Below is a small trained network, with its code and all its weights. Each question gives an input and a class and asks what happens when units are switched off, that is, made to give their printed mean instead of their output.

import numpy as np


def w(rows, s, z=0):
    codes = np.array(rows[::2]) - 128.0
    scale = np.full(codes.shape[1], s)
    scale[-1] = z or s
    return codes * scale


def f(y):
    return np.maximum(y, 0)


def log_softmax(a):
    a = a - a.max(-1, keepdims=True)
    return a - np.log(np.exp(a).sum(-1, keepdims=True))


def net(x, mask):
    res = np.array(x, float).reshape(1, 7) / 4 @ E
    y = f(res @ A[0][:, :-1].T + A[0][:, -1])
    res = res + np.where(mask, y, B[0][:, -1]) @ B[0][:, :-1]
    return log_softmax(res[-1] @ U[:, :-1].T + U[:, -1])


A, B = {}, {}
E = w([
[127,127,130,125],'x0',
[129,128,128,129],'x1',
[127,127,128,126],'x2',
[140,239,66,17],'x3',
[12,107,45,179],'x4',
[127,129,128,129],'x5',
[177,5,23,36],'x6',
],0.011)
A[0] = w([
[171,56,69,96,148],'N0',
[218,94,53,41,66],'N1',
[40,207,5,112,2],'N2',
[70,177,182,175,249],'N3',
[181,215,113,84,117],'N4',
[187,181,145,54,113],'N5',
[135,143,139,128,111],'N6',
[139,169,163,142,225],'N7',
[20,54,102,201,121],'N8',
[221,57,218,168,207],'N9',
],0.019,0.0069)
B[0] = w([
[192,43,95,108,228],'N0',
[251,155,182,179,255],'N1',
[88,98,246,18,230],'N2',
[70,172,204,194,237],'N3',
[93,139,32,155,214],'N4',
[152,203,111,193,217],'N5',
[119,137,122,127,141],'N6',
[61,148,103,108,190],'N7',
[163,81,59,225,237],'N8',
[94,103,222,22,251],'N9',
],0.033,0.023)
U = w([
[39,159,201,111,208],'0',
[122,158,182,251,159],'1',
[140,110,174,64,220],'2',
[125,83,81,174,2],'3',
[51,231,83,164,46],'4',
],0.012,0.0049)

Each question gives the input, the list of numbers given to net, and the class t.
The units are the neurons (one row each of A and B). Each row of codes is followed by its name. A weight is (code - 128) times the scale printed after its matrix; where a second scale follows, it is the last column's (A, B and U).
mask holds one flag per neuron, in row order. A switched-off neuron (its flag False) gives its mean, the last column of its row in B, instead of its output. The means were averaged over made-up inputs and are rounded, as every weight is.
A unit's drop is (log p(t) with every unit on - log p(t) with that unit switched off) / (log p(t) with every unit on - log p(t) with every unit switched off).
The circuit of an input: a set's keep is (log p(t) with only the set's units on - log p(t) with every unit switched off) / (log p(t) with every unit on - log p(t) with every unit switched off). Starting from all 10 units, units are removed one at a time, each time the one whose removal leaves the highest keep (on an exact tie, the one counted first), for as long as the keep stays at least 0.8.
units of the circuit, in order: the units of the circuit, biggest drop first
unit that matters most: the unit with the biggest drop
k most important neurons: the k neurons with the biggest drops, biggest first
drop when u is switched off: that unit's drop, to one decimal
input [-4,4,-1,-4,4,0,1], class 3: units of the circuit, in order => (N1 N8)
input [8,-2,7,8,6,-4,-6], class 0: units of the circuit, in order => (N2)
input [-3,-6,6,-6,4,-3,1], class 3: units of the circuit, in order => (N1 N8)
input [-3,4,3,4,0,4,8], class 1: 3 most important neurons => (N1 N9 N5)
input [8,1,5,0,-1,5,-1], class 0: 2 most important neurons => (N1 N8)
input [2,3,6,-5,-3,-3,0], class 0: 2 most important neurons => (N0 N1)
input [-4,4,-4,1,4,-7,-7], class 0: 3 most important neurons => (N1 N2 N5)
input [-5,2,3,-5,-3,6,0], class 0: 2 most important neurons => (N0 N1)
input [6,8,2,8,1,8,3], class 2: 3 most important neurons => (N2 N3 N8)
input [-2,6,-1,-4,6,4,1], class 3: 2 most important neurons => (N1 N8)
input [-2,8,1,1,8,4,6], class 2: 2 most important neurons => (N2 N4)
input [3,-4,3,7,1,-3,2], class 2: 2 most important neurons => (N2 N3)
input [-4,5,-8,-1,7,7,5], class 3: 2 most important neurons => (N8 N9)
input [-1,-7,-5,-2,-8,0,5], class 2: unit that matters most => N9
input [0,-5,1,1,-6,4,-7], class 4: 3 most important neurons => (N2 N4 N5)
input [6,4,4,-2,6,1,2], class 3: drop when N8 is switched off => 0.2
input [-8,6,-7,5,-8,2,5], class 1: drop when N1 is switched off => 1.2
input [6,6,-2,6,-1,4,-2], class 4: drop when N8 is switched off => 0.0
